Here is a tiny trained network, its code and every weight. The questions are about switching its units off for an input and a target symbol, where a switched-off unit gives its printed mean instead of its output.

import numpy as np


def w(rows, s, z=0):
    codes = np.array(rows[::2]) - 128.0
    scale = np.full(codes.shape[1], s)
    scale[-1] = z or s
    return codes * scale


def norm(h):
    return h / np.sqrt((h * h).mean(-1, keepdims=True) + 1e-5)


def f(y):
    return np.maximum(y, 0)


def softmax(a):
    e = np.exp(a - a.max(-1, keepdims=True))
    return e / e.sum(-1, keepdims=True)


def log_softmax(a):
    a = a - a.max(-1, keepdims=True)
    return a - np.log(np.exp(a).sum(-1, keepdims=True))


def net(x, mask):
    ids = ['αβγδεηθμξπτφψω'.index(c) for c in x.split()]
    T = len(ids)
    res = E[ids] + P[:T]
    r = norm(res)
    for j in range(2):
        rows = slice(4 * j, 4 * j + 4)
        q, k, v = (r @ M[0][rows].T for M in (Q, K, V))
        z = softmax(np.where(np.tri(T) > 0, q @ k.T / 4**0.5, -1e9)) @ v
        o = O[0][rows]
        res = res + np.where(mask[j], z, o[:, -1]) @ o[:, :-1]
    y = f(norm(res) @ A[0][:, :-1].T + A[0][:, -1])
    res = res + np.where(mask[2:6], y, B[0][:, -1]) @ B[0][:, :-1]
    return log_softmax(norm(res)[-1] @ U[:, :-1].T + U[:, -1])


Q, K, V, O, A, B = {}, {}, {}, {}, {}, {}
E = w([
[100,161,131,124],'α',
[101,160,130,124],'β',
[90,146,140,149],'γ',
[96,155,129,126],'δ',
[93,144,138,145],'ε',
[115,170,120,117],'η',
[96,155,116,119],'θ',
[121,173,116,116],'μ',
[125,165,103,117],'ξ',
[144,165,103,126],'π',
[161,73,220,3],'τ',
[137,118,127,171],'φ',
[144,166,132,137],'ψ',
[121,114,93,150],'ω',
],0.029)
P = w([
[61,254,108,228],'0',
[82,240,100,227],'1',
[104,227,99,220],'2',
[108,205,116,189],'3',
[119,192,123,171],'4',
[123,179,131,156],'5',
[133,166,135,145],'6',
[144,155,138,132],'7',
[149,147,146,117],'8',
[165,128,142,107],'9',
[171,133,146,89],'10',
[177,143,145,62],'11',
],0.0078)
Q[0] = w([
[158,12,187,72],'head 0',
[151,248,95,221],'head 0',
[113,22,209,45],'head 0',
[158,109,99,123],'head 0',
[119,148,177,111],'head 1',
[199,160,84,81],'head 1',
[134,61,109,186],'head 1',
[77,219,87,61],'head 1',
],0.018)
K[0] = w([
[73,196,107,200],'head 0',
[153,17,156,33],'head 0',
[86,216,125,186],'head 0',
[138,125,94,151],'head 0',
[118,187,148,57],'head 1',
[123,52,177,106],'head 1',
[92,173,109,180],'head 1',
[249,85,135,91],'head 1',
],0.016)
V[0] = w([
[91,42,63,160],'head 0',
[184,117,185,156],'head 0',
[95,91,36,154],'head 0',
[52,127,229,73],'head 0',
[192,182,186,177],'head 1',
[46,87,95,184],'head 1',
[78,168,248,89],'head 1',
[135,113,85,107],'head 1',
],0.014)
O[0] = w([
[247,128,122,142,126],'head 0',
[95,137,152,234,61],'head 0',
[200,118,104,92,208],'head 0',
[102,107,205,131,2],'head 0',
[162,252,152,168,207],'head 1',
[102,75,186,124,148],'head 1',
[82,192,138,70,92],'head 1',
[136,90,113,146,114],'head 1',
],0.014,0.0062)
A[0] = w([
[128,133,253,146,49],'neuron 0',
[64,133,131,121,254],'neuron 1',
[121,106,195,61,148],'neuron 2',
[168,208,46,108,80],'neuron 3',
],0.017,0.0029)
B[0] = w([
[104,15,115,170,151],'neuron 0',
[193,56,107,102,179],'neuron 1',
[181,129,192,251,144],'neuron 2',
[99,54,163,146,251],'neuron 3',
],0.012,0.015)
U = w([
[119,149,161,123,97],'α',
[118,226,105,164,124],'β',
[132,112,185,139,60],'γ',
[58,120,30,185,61],'δ',
[127,112,179,156,50],'ε',
[63,51,78,53,46],'η',
[126,139,157,120,91],'θ',
[124,91,185,150,77],'μ',
[157,116,220,82,96],'ξ',
[101,143,117,79,109],'π',
[128,146,167,118,80],'τ',
[136,156,146,254,38],'φ',
[187,125,108,130,255],'ψ',
[106,139,137,84,98],'ω',
],0.019,0.0095)

Each question gives the input, a string of symbols that net reads in full, and the target symbol t.
The units are the heads (4 rows each of Q, K, V and O) and the neurons (one row each of A and B). Each row of codes is followed by its name. A weight is (code - 128) times the scale printed after its matrix; where a second scale follows, it is the last column's (O, A, B and U).
mask holds one flag per unit, heads first, then neurons. A switched-off unit (its flag False) gives its mean, the last column of its rows in O or B, instead of its output. The means were averaged over made-up inputs and are rounded, as every weight is.
A unit's drop is (log p(t) with every unit on - log p(t) with that unit switched off) / (log p(t) with every unit on - log p(t) with every unit switched off).
The circuit of an input: a set's keep is (log p(t) with only the set's units on - log p(t) with every unit switched off) / (log p(t) with every unit on - log p(t) with every unit switched off). Starting from all 6 units, units are removed one at a time, each time the one whose removal leaves the highest keep (on an exact tie, the one counted first), for as long as the keep stays at least 0.8.
circuit, biggest first: the units of the circuit, biggest drop first
most important unit: the unit with the biggest drop
top k neurons: the k neurons with the biggest drops, biggest first
which heads matter: for each layer, one digit per head in row order, 1 if its drop is at least 0.15 and else 0, layers parted by /
input β ω ε β π ξ η, target δ: which heads matter -> 11
input ξ ω ω ξ α α ω δ β φ, target φ: circuit, biggest first -> head 0; neuron 1
input π ω μ μ η α ξ ξ ε γ, target η: circuit, biggest first -> head 0; neuron 1
input ψ ω ξ π θ π ω β ε δ θ, target ξ: which heads matter -> 10
input π ξ ω α β η β ω ψ μ β, target β: which heads matter -> 01
input ε μ φ β φ α, target φ: circuit, biggest first -> head 0
input β π η ε, target δ: which heads matter -> 11
input ω η ε α π π ξ β, target δ: circuit, biggest first -> head 1; head 0
input γ δ π, target δ: which heads matter -> 10
input β γ θ, target ξ: top 3 neurons -> neuron 2; neuron 1; neuron 3
input α ω η ω β ε ξ γ, target η: which heads matter -> 10
input μ ψ ε γ μ π η, target δ: which heads matter -> 11
input ε ω ω π π π β ω ε ξ ξ η, target η: top 2 neurons -> neuron 3; neuron 1
input ω ξ φ ω η γ, target ψ: circuit, biggest first -> head 0
input δ β ω ξ φ α, target φ: top 2 neurons -> neuron 1; neuron 3
input π π α, target δ: top 2 neurons -> neuron 3; neuron 2
input ω α ω π μ μ, target δ: circuit, biggest first -> head 0; head 1; neuron 3
input ω α ξ ξ φ ω ω ψ ξ ξ, target β: top 2 neurons -> neuron 1; neuron 0
input ξ φ γ ε ω φ ω α γ ξ δ β, target η: which heads matter -> 01
input δ ξ μ, target η: circuit, biggest first -> head 0
input γ α ξ ξ ε α ξ π θ, target δ: circuit, biggest first -> head 1; head 0
input ω γ ξ ξ φ η, target φ: which heads matter -> 00
input ψ μ γ ω ω ω ψ ψ α, target β: which heads matter -> 01
input ε π ξ, target δ: top 2 neurons -> neuron 3; neuron 1
input ε ω δ, target ψ: which heads matter -> 10
input ω ξ φ ξ, target φ: top 2 neurons -> neuron 1; neuron 3
input α ω ξ ω ξ ω ω ω ω θ ξ μ, target η: which heads matter -> 00
input β ψ ω ω θ δ π φ γ η, target φ: most important unit -> head 1
input η ξ γ ξ π β θ γ π α, target δ: circuit, biggest first -> head 0; head 1
